In the rows, 128 means zero.
Each row of numbers belongs to one of the things below and depends on some of the facts about them. Some rows are named. Which thing is each other row?

There are 3 kinds of fact about the things: μ, η, Ξ.
[gusol] μ klofu
[vofa,kiguk,degre,bragos,pugrirer,flitemu,trudrik,govum,bralun,deflol,truskugon,lestok] μ gozal
[nubam,pledrok,duskur,veskas] μ begrer
[brifu,kasun,klumesta,grubek,danir] μ flutri
[drivuk,lozir,fliske,klisko,fuplum,riral,brure,tistis,lizek,leklok,maram,neskis] μ grofezus
[botrek,grilam,grifam,grobom,liplo,lovek,kegor] μ goklal
[zevubren,dezun] μ nobapek
[gustir,zuzam,dradru,pomon,vaski,seplu,stakar,rodre,bofudra] μ dripe
[lidrem,brilom] μ diratus
[zugre,bedun,sizan,drafis,fubru,tromal,furam,bikari] μ kigri
[neta,punor,gruklek,trepu,bobastos,grazo] μ stinus
[loziklam,veklin,gitekle,pobroklun,daskon,rotaklol,brukle,modrul,bruplufluk] μ briken
[grumi,gerir,zagrutra,plases] μ trovor
[vukel,flogoklam,pemu,getrok,bidre,firak,semel,difloku,bastur] μ gregritral
[flebres,skilo] μ plenem
[brupal,klagrik,veron,klinul,plekagi,skoplamer,staflon,lozil] μ leske
[tuklu,broskar,vigi,befu,sketun,gedrimin,studrubis,plostus] μ drabufor
[gazi,grubrun,skuflar,trida] μ varastil
[viskar,bubaten,zoklin,nidal,lagom] μ gibrobak
[notu,stimik,sedrer,fabe,druplema,breman,gruna] μ pluskun
[busto,bobrim,gropalas] μ klosur
[leklik,feskos,tredazas,brokles] μ lotristol
[kopli,bruge,boruba] μ pliskor
[platri,stoni] μ vodrur
[pletrin,nivos,ruplidrok] μ ledom
[migen,muvar] μ skebe
[bibre] μ britutrek
[navam] μ gafara
botrek η punor,modrul
zevubren η lotristol,ruplidrok
vukel η leske,stimik,neta,grilam
goklal η veklin,semel
degre η pluskun,vodrur
dradru η deflol,pluskun,diratus,brokles,zagrutra,bragos,tredazas,zoklin
viskar η leske,bofudra,ruplidrok,flitemu,gafara
befu η seplu
klosur η gropalas,pletrin,nobapek,bibre
kasun η deflol,bruplufluk,neta
feskos η kegor,grofezus,dezun
bubaten η grazo,fliske,plekagi
riral η tuklu,plases
grobom η brifu,trudrik,bragos,flogoklam,fuplum,lozil,rotaklol
bobastos η plenem,neskis,brupal
kopli η lidrem
difloku η plenem,gregritral
grubrun η kegor,drabufor,brure
nidal η gibrobak
grubek η klofu,busto
skoplamer η maram,kebren,klinul
dripe η notu,pugrirer,platri,veskas
truskugon η klofu,brokles,drafis,gustir
stakar η broskar,migen,bikari
gedrimin η maram,leklik,drabufor,busto
studrubis η klisko,flogoklam,plekagi
muvar η flogoklam,vofa,neta
rodre η pemu,bibre,pomon,flebres,dezun
breman η stoni
navam η vofa,grifam
ledom η loziklam,gruna,zagrutra,stimik,skuflar,brukle,duskur
Ξ (each to the one after it):
brifu Ξ grubek Ξ klumesta Ξ danir Ξ kasun
zevubren Ξ dezun
lidrem Ξ brilom
gerir Ξ grumi Ξ zagrutra Ξ plases
flebres Ξ skilo
bragos Ξ bralun Ξ degre Ξ govum Ξ flitemu Ξ vofa Ξ trudrik Ξ deflol Ξ lestok Ξ kiguk Ξ pugrirer Ξ truskugon
riral Ξ lozir Ξ drivuk Ξ lizek Ξ brure Ξ klisko Ξ leklok Ξ fuplum Ξ maram Ξ neskis Ξ fliske Ξ tistis
bobrim Ξ busto Ξ gropalas
firak Ξ pemu Ξ bidre Ξ vukel Ξ semel Ξ difloku Ξ getrok Ξ flogoklam Ξ bastur
grifam Ξ liplo Ξ grobom Ξ kegor Ξ botrek Ξ grilam Ξ lovek
brukle Ξ rotaklol Ξ loziklam Ξ gitekle Ξ pobroklun Ξ bruplufluk Ξ veklin Ξ modrul Ξ daskon
kopli Ξ boruba Ξ bruge
platri Ξ stoni
pletrin Ξ ruplidrok Ξ nivos
zoklin Ξ nidal Ξ viskar Ξ lagom Ξ bubaten
grubrun Ξ skuflar Ξ gazi Ξ trida
migen Ξ muvar
veskas Ξ pledrok Ξ duskur Ξ nubam
lozil Ξ skoplamer Ξ staflon Ξ klagrik Ξ veron Ξ brupal Ξ plekagi Ξ klinul
bikari Ξ furam Ξ sizan Ξ drafis Ξ fubru Ξ zugre Ξ bedun Ξ tromal
sketun Ξ gedrimin Ξ tuklu Ξ studrubis Ξ befu Ξ broskar Ξ plostus Ξ vigi
brokles Ξ feskos Ξ leklik Ξ tredazas
rodre Ξ vaski Ξ zuzam Ξ stakar Ξ pomon Ξ bofudra Ξ seplu Ξ gustir Ξ dradru
breman Ξ druplema Ξ stimik Ξ fabe Ξ sedrer Ξ gruna Ξ notu
grazo Ξ neta Ξ punor Ξ gruklek Ξ bobastos Ξ trepu

Named rows:
[111 125  92 126 138 142 116 110 151 121 146 109  93 116 128 108 141 126
 153 110 121 149 121 146 172 104  87 126 138 138 127 155 125 121 142 157] -> zugre
[127 115  97 124 144 137 112 123 140 123 147 108  90 124 135 107 140 132
 174 119 128 138 124 146 148 108  97 123 137 128 128 162 133 115 143 143] -> kegor
[111 128 103 127 150 130 112 116 153 139 145 108  90 122 136 113 145 159
 161 109 136 136 141 142 159 107  95 123 130 138 138 167 127 122 131 165] -> lidrem
[108 104  93 128 135 143 111 112 154 127 165 119  90 128 125 108 117 125
 158 121 120 153 174 122 157 109  88 126 127 107 122 159 197 114 128 162] -> befu
[110 127 100 127 148 132 113 114 150 133 147 108  91 119 134 111 144 147
 156 113 132 141 127 141 164 106  98 124 134 138 133 161 116 123 138 161] -> klumesta
[109 107 100 127 142 132 109 119 158 143 161 117  89 131 132 115 123 152
 162 122 131 140 182 123 146 111 103 122 121 110 126 167 190 118 120 165] -> breman
[114 143 112 121 162 136 100 105 135 139 165 111  89 117 146 107 132 133
 153 120 135 119 128 136 165 112 121 132 131 117 132 160 115 127 143 135] -> loziklam
[ 89 117 105 122 154 124 117 130 155 112 155 106  89 114  90 102 155 126
 155 128 107 164  76 129 155 101 115 137 159 115 121 149 135 134 141 179] -> maram
[112 128 102 127 150 129 112 118 153 140 143 108  90 119 135 115 148 157
 160 110 136 135 131 145 160 107 100 121 130 140 137 167 119 124 133 163] -> veskas
[115 128  81 116 156 136 120 115 149 140 126 109  98 112 134 126 125 138
 150 122 132 168 149 117 165 107 126 110 125 146 131 157  67 137 126 155] -> neta
[103 129 105 125 135 117 118 127 128 111 136 108  96 116 122 115 161 115
 145 142 128 153  76 124 175 109  51 128 138 152 149 163 134 116 128 165] -> flitemu
[111 127  99 125 149 131 113 118 152 136 145 108  91 121 133 114 147 153
 158 112 134 142 134 143 161 106 102 122 131 140 135 164 118 124 136 162] -> grumi
[110 123  89 127 134 147 116 105 147 110 151 109  93 114 125 105 141 117
 150 114 118 147 106 142 177 104  88 128 142 137 126 151 124 121 147 158] -> vigi
[ 76 121 108 127 144 137 115 121 145  86 163 103  90 115 102  99 152 103
 154 128  97 169 104 127 170  98 107 141 160 114 125 140 144 129 139 180] -> tistis
[109 131 100 140 161 164 130 136 154 120 136 119  95 126  70  99 129 186
 148 114 122 114 106 149 134 114 119 142 132 138 150 167 130 140 125 150] -> pliskor
[108 131 101 142 158 165 131 134 154 120 142 119  95 129  74  98 128 184
 148 114 121 109 114 150 136 113 114 143 133 135 150 167 138 138 125 152] -> gibrobak
[109 126 100 126 147 132 114 113 152 132 146 107  91 119 131 112 145 146
 156 115 133 139 132 143 163 107 108 125 134 139 135 162 117 124 136 161] -> bruge

Name these rows:
No name comes twice in this set of rows, the named rows included.
[130  94 103 125 142 139 105 135 136 125 162 117  87 140 137 110 117 130
 191 134 126 133 191 128 117 114  94 123 123  95 125 167 201 104 126 133]	feskos
[108  93  68 119 147 119 120 106 139 121 134 123  91 126 143 118  84 128
 145 181 151 155 180  77 156 118 178 116 120 125 120 145 126 138 110 173]	vukel
[108 110  94 132 143 118 108 107 147 119 138 108  85 126 146 105 141 172
 165 146 152 117 140 134 139 116 153 121 131 146 131 158 121 121 136 173]	pemu
[114 155 123 132 181 170 111 121 130 130 168 121  93 123  92  90 109 175
 141 118 126  72  99 143 137 122 150 152 132 105 144 165 124 144 139 113]	briken
[109 130  88 127 139 136 113 107 157 135 146 110  91 117 121 109 146 143
 154 103 129 150 126 144 163 105  94 127 134 140 131 164 128 121 143 167]	drafis
[111 124  90 122 145 136 118 110 143 120 144 110  93 116 132 111 132 120
 150 122 127 151 120 133 176 104 112 126 137 142 131 153 106 127 138 159]	grilam
[ 86  75 130 142 137 116 114 104 160 103 173 119  82 130 150  99 126 164
 124 157 144 108 103 117 197 117  98 128 134 120 109 141 243 124 120 194]	difloku
[ 82 123 103 128 124 118 103 111 140 123 161 115  90 130 113 112 142 129
 160 138 125 158 181 100 131 117  64 139 122 123 150 175 205 103 116 181]	degre
[104 120 111 118 135 127 115 118 135 108 128 107 100 106 102 120 157 124
 141 142 119 167  79 110 166 113  62 119 138 154 133 154 102 120 123 162]	vofa
[106 133  95 127 148 133 111 111 153 143 144 106  90 121 133 114 146 155
 161 107 135 140 157 142 152 107 109 123 128 139 139 168 110 123 136 165]	zoklin
[ 79 122 116 127 151 134 109 129 161 112 151  98  90 114 103 109 159 149
 163 112 104 169 133 129 149 101 106 125 147 118 126 149 133 129 128 178]	klisko

The same things again, as new rows of numbers:
Some rows with their names:
[149 171 163 164 155 133 165 105 141 138 114 187 131 139 119 105 179 107
 154 101 151 163 105  92 133 156 120 140 136] -> bidre
[ 93  94 159 125 141 106 135 146 130  87 143 117 131 126 121 143 133 130
 130 131 123 143 124 109 118 127 141 106 138] -> stinus
[ 90 136  81 102  93 140 132 128 139 131 170 172 132 128 118 125 122 148
 137 110 149 140 110 126 115 147 161 117 149] -> bubaten
[135 123 135 143 143 134 138 100 110 125 111 114 116 114 129 131 136 134
 141 141 110 118 128 109 125 128 136 142 130] -> lidrem
[148 128 146 144 142 139 134 123 132 147 119 109  77 154 124 142 131 129
  92 131  97 108 106 109 143  61 107 170 109] -> brokles
[137 146  79 100 150 172  68 189 137 125  87 138 211 122 128 126 157 112
  99  80 124 139 138 190 149 136 148  75  91] -> tistis
[104 130  88 123 117 132 130 124 122 176 142 129  84 150 119 115 135 170
 146 136  83  98  96  87 127  95 149 160 124] -> lozil
[159 100 154 156 130 133 145 148 125 163 121 114 118 135 147 136 124 136
 107 131 110 124 121 135 121 108  75 148 111] -> duskur
[129 141 136 116 105 137 113 134 102 157 145 123 153 153 134 110 121 131
 123 121 116 117 149 127 119 144 146 101 131] -> bedun
[ 95  94 159 125 144 107 135 147 132  82 138 117 132 122 124 146 130 132
 128 131 126 145 121 114 115 130 137 105 135] -> begrer
[163 136 150  58  79 134 121 114 125 124 135 176  39 105 104 151  95 102
 120 116 144 132  94 170 109 111  80 121 101] -> degre
[150 133  77 104 162 179  89 162 132 110  84 139 178 102 124 128 166 122
 105  95 121 128 134 177 133 123 149 108 101] -> leklok
[133 141 139 131 118 136 110 122  90 158 126 105 152 149 139 117 131 132
 133 130  96 110 144 113 125 142 146 101 119] -> broskar
[131 131 132 127 123 138 133 118 112 133 133 128 134 125 127 126 126 130
 127 127 124 123 135 123 124 139 136 125 135] -> gruklek
[128 130 127  87 125 113 152 120 150 113 154 143 114 129 106  91 134 117
 127 133 160 132 173 172 100 130 151 172 193] -> feskos
[157 106 151 150 129 131 138 149 134 173 118 107 102 151 139 146 125 133
  97 124  91 120 107 122 139  80  74 156 101] -> zagrutra
[137 165 139 144 153 120 101 105 127  90 130  99 110 158 121  95 127 131
 112 159 165  98 150 122 144  96 148 149 122] -> leklik

Name these rows:
No name comes twice in this set of rows, the named rows included.
[152 108  77  94 172 207 132 127 123  93 104 161 144  66 116 131 176 135
 105  99 136 122 130 170  96 121 156 142 132]	riral
[100 128  87 131 124 126 130 120 139 156 127 135  85 132 113 133 132 159
 146 129  95 116  83  89 141  95 140 160 122]	brifu
[158 101 138 174 132 124 143 153 129 176 119 107 126 141 157 119 120 161
 125 146 117 117 116 127 119 116  66 148 102]	stimik
[132 121 131 118 124 152 155  99 110 123 148 143 118 111 127 126 130 136
 127 127 134 124 138 122  99 137 143 143 154]	breman
[150 182  88 131 191 159  42 163 142  79  75  97 174 147 118  94 165 121
  90 124 158 102 149 179 166  91 157 113  78]	maram
[137 151 139 117 132 156 133 104 132  88 173 141  93 152 114 113 125 127
  76 134 180 118 141 141 114  90 147 152 144]	grubek
[135 116 133 111 146  86 147 124 140 144 100 103 115 116 112  94 143 111
 166 148 100 127 164 148 127 127 134 185 174]	flebres
[107 121  87 109 108 132 146 141 147 132 169 170 125 127 128 127 122 148
 136 121 153 127 111 126 108 139 130 124 135]	navam
[137 153 132 108 121 162 131 100 108 100 188 140 109 155 121  87 123 150
  98 143 186 100 159 140  88 111 168 143 154]	skoplamer
[151 152  83 112 194 155  77 154 147  89  75 108 156 121 112  92 172 121
 112 128 141 105 155 188 144  95 156 152 108]	brure
[103  87 167 132 143 105 133 174 153 116 136 108  96 154 120 165 129 129
  91 121  94 142  91 107 139  68 103 130 108]	diratus

Now the same things, written a new way:
Named rows:
[114 145 124  88 137 124 156 137  89 151 152 156 157  98 136 120 149 142
  96 125 115  95 132 160 141 110 144 105 128 112 138 145 115 170 135 139] -> botrek
[ 96 162 122  88 143 128 144 119  88 123 137 160 160  98 135 108 146 148
 121 120 125  93 131 140 151 110 141 135 126 114 139 135 142 182 153 139] -> grazo
[ 96 176 125  85 148 115 123 192  91 143 137 154 155  93 184 162 181 203
  96 130 124  81 150 182 146 123 141 181 131 107 140 117  87 190 119 233] -> deflol
[ 96 162 123  88 140 127 134 119  95 120 137 159 159  99 135 109 143 156
 119 113 116  95 133 141 154 112 141 119 127 118 140 136 125 175 146 138] -> grumi
[ 97 162 123  89 140 129 140 120  89 114 137 166 164  97 135 108 144 150
 117 118 117 100 132 133 157 113 142 109 124 119 139 138 129 172 146 139] -> vaski
[ 97 147 124  89 137 116 127 122  88 111 138 172 167  95 135 109 144 158
 105 107 114  96 131 136 146 126 143 107 126 111 141 137  96 171 120 139] -> bruplufluk
[115 169 124  86 151 116 159 120 105 120 138 157 160 121 132 109 149 157
 109 103 124  93 134 133 161 109 142 132 124 111 138 154 129 187 136 138] -> dezun
[127 183 124  97 136 153 161 120  86 172 156 157 157 100 150 108 142 144
  97 114 117 113 133 173 144 113 143 105 126 122 138 137 133 190 158 136] -> skoplamer
[ 97 152 120  87 135 156 128 118  82 123 139 179 157  97 134 109 139 153
 121  92 115 104 132 133 151 134 140 108 127 109 143 141  98 176 139 140] -> neta
[ 94 137 122 106 170 134 162 133  81 109 143 156 157  90 135 106 175 146
 100 122 138  96 134 133 175 110 144 106 126 133 164 114  97 172 119 167] -> pluskun
[100 150 125  89 136 113 128 131  97 110 142 164 170  96 135 110 145 166
  97 120 113  96 132 144 142 114 143 108 127 115 145 132  97 169 118 138] -> vigi
[106 143 121  88 134 117 172 119  79 163 170 167 157  94 147 125 156 138
  96 115 116  84 130 160 139 109 145 123 165 108 154 153 144 172 141 134] -> studrubis
[100 151 125  88 137 114 128 130  96 111 141 165 172  95 136 109 144 167
  96 119 114  96 132 145 141 114 143 109 126 114 145 129  98 169 119 137] -> tromal
[ 96 163 123  88 142 137 142 119  89 118 137 165 162  97 134 107 143 147
 121 117 119 100 132 133 159 111 141 109 124 118 138 139 134 176 151 138] -> firak
[ 98 161 121  89 142 127 135 119  92 117 137 161 160  97 135 108 143 154
 118 114 118  99 131 139 156 111 142 114 125 118 139 135 126 175 146 139] -> druplema
[150 194 126  89 139 144 191 121  95 175 161 155 157 131 135 107 150 148
  96  94 128 114 134 164 159 108 143 108 126 112 137 154 138 213 149 134] -> grubrun
[146 208 126 113 137 154 165 120  94 188 160 157 162  99 170 105 146 152
  95 102 117 117 132 190 147 124 144 105 126 140 138 135 134 205 152 134] -> gedrimin

Name these rows:
No name comes twice in this set of rows, the named rows included.
[109 145 123  88 136 115 168 121  81 159 164 157 156  95 139 128 156 139
  97 130 116  85 131 165 139 108 147 110 153 111 142 147 137 172 139 135]	bubaten
[120 135 124  96 167 115 170 122  82 110 171 153 157  97 130 110 150 180
 112  87 153 150 185 178 186 107 140 114 210 160 240 106 132 200 127 194]	grofezus
[ 97 148 122  88 136 112 137 121  82 112 152 169 170  95 137 109 149 152
  97 126 112  85 131 147 140 110 143 137 133 111 159 134 112 169 121 136]	plekagi
[ 95 194 124  85 139 117 122 162  79 158 149 157 155  94 200 149 165 199
 104 114 122  83 147 181 142 113 141 211 146 104 140 117  89 212 134 204]	vofa
[128 185 126 119 136 172 152 120 101 184 145 156 157  97 167 108 162 146
  96 119 119  87 131 195 140 139 144 106 127 161 140 132 142 191 144 137]	grubek
[118 153 125  87 136 165 131 143  86 157 146 157 155 126 134 120 138 151
 111  94 114 127 146 152 154 117 142 101 126 110 137 143  96 171 158 140]	viskar
[113 193 125  99 138 137 128 117 104 141 138 161 173  96 148 106 147 165
 109 111 117  96 131 169 152 136 142 121 124 149 140 126 130 190 146 137]	busto
[ 93 180 125  87 194 128 126 180  80 129 157 152 154  88 196 109 182 190
 113 127 175  85 166 176 182 110 142 178 134 108 139 111  89 218 147 236]	gozal
[ 97 143 122  88 135 113 128 121  81 111 156 183 174  93 141 115 148 150
  97 106 112  86 131 143 139 112 143 129 137 109 172 140  97 170 119 135]	flogoklam
[ 96 140 123  95 150 136 135 134  78 110 152 158 157  91 135 104 140 159
 111  93 117 142 147 131 184 116 143 104 125 111 155 112  95 172 136 157]	leske

Now the same things, written a new way:
Some rows with their names:
[110 144 141 136 123 142 176 126 133 104 143 130 139 124 132 149 124 148
 132 135 116 125 127 139 138 137] -> boruba
[144 126 141 143 149 159 183 144 148 112 122 128 125 118 135 149 118 173
 118 138 120 114 124 119 125 123] -> grazo
[ 97 135 103 123 116 181 172 195 129 132  79 111 127 100 164 187 106 126
 106 135  46 121 129 130  83 138] -> bragos
[ 70 117 100 134  88 169  73 223 115 192  99 119 131 194 153 164  49  94
 143 112  75 149 155 135 112 115] -> gozal
[173 202  86 140 100 130  73  61 142 173  92 128  82  86 166 118 192 134
 176 136 146 155 144 177 131  74] -> maram
[111 113 135 144 105 142  84 171 131 166 151 128 126 201 112 112  59 142
 140 125 151 145 159 133 154 107] -> gibrobak
[207 130  74 143 118 157 123 123 182 132 178 148 129  19  52 101 160 150
 116  86  71 167 137 154  91 104] -> riral
[142 135 134 140 136 158 180 148 142 104 136 120 130 112 131 141 110 160
 110 152 118 126 126 129 123 123] -> lidrem
[150  83  96 107 169 127 111 116 145 131 143 156 143 100  90  84 170 119
 115  68  83 101 127 106 111 157] -> navam
[127 112 127  98 162 126  98  57 141 136  65 160  80 142 182 128 143 153
 139 104 151  73 116  91 147 139] -> flogoklam
[119 128 151 118 129 109 137 113  95 118 122 118 114 132 144 144 150 117
 121 127 157 131 111 118 119 111] -> sedrer
[119 127 137 124 134 116 144 119 103 117 119 104 121 131 124 151 139 129
 124 133 155 125 102 131 127 128] -> fabe
[166  77 103 148 145 115  50 184 149 169 189 159 167 170  64  66  80  96
 139  87 101 152 162 108 133 127] -> klosur
[113 134 130 130 129 126 155 119 119 116 123 110 137 124 115 156 126 139
 134 134 139 120 105 140 142 141] -> klumesta
[168  71 183 113 144  53  82 140 157 137 141 141 142  60  78 120 158  98
 102  93 104 165 120  87  98 161] -> bobastos
[151 137 135 128 145 155 192 133 127  90 132 122 118 125 130 140 111 165
 106 154 122 122 136 116 134 136] -> firak
[132 128 156 112 133 103 138 107  91 105 126 121 108 137 139 149 141 118
 123 130 156 136 122 103 126 121] -> semel

Which thing is each row?
No name comes twice in this set of rows, the named rows included.
[116 128 141 119 126 120 141 122 102 123 118  99 118 126 118 148 142 129
 119 134 152 130 109 136 127 132]	tredazas
[139 176 103 146  83 173 151  86 151 126 161 135 105  66 104 162 141 170
 152 106 120 167 119 184 129  86]	lozir
[118  71  82  93 171 164 138 106 155 115 164 170 140 102  77  79 167 146
 108  37  58  77 128 110 118 174]	muvar
[107 139 129 121 116 127 156 120 119 114 124 104 133 120 112 144 129 133
 123 142 139 123 114 146 140 150]	zagrutra
[117 100  80 104 121 114 109 189 129 144 100 116 174  67  88 143 150  62
 109  94  13 134 123 129  81 191]	degre
[160 175 122 129 129 146  55  47 163 185 119 111  50  77 190 130 179 147
 188 121 135 166 125 171 119  92]	fliske
[ 62 117  92  95 116 153 110 136  98 150  59 144 103 126 199 178 139  86
 125  83  77  97 104 106  78 117]	vofa
[192 115  83 156 182 110 148 137 141 102 198 169 201 108  92 104 147  87
 155  93  64 125 116 110 116 138]	feskos
[ 79 145 109 125 106 164 165 175 122 128  97 121 147 111 168 200 110 102
 133 122  44 130 120 141  99 146]	bralun
[ 80 127 160 156 124  88 112 115 159 142 104 147 154 114 184  85 165 110
 116 165 186  91  83 136 104  98]	veklin
[119 136 127 138 132 127 156 121 121 112 133 112 140 126 116 160 119 131
 140 137 138 123  99 139 139 137]	gropalas

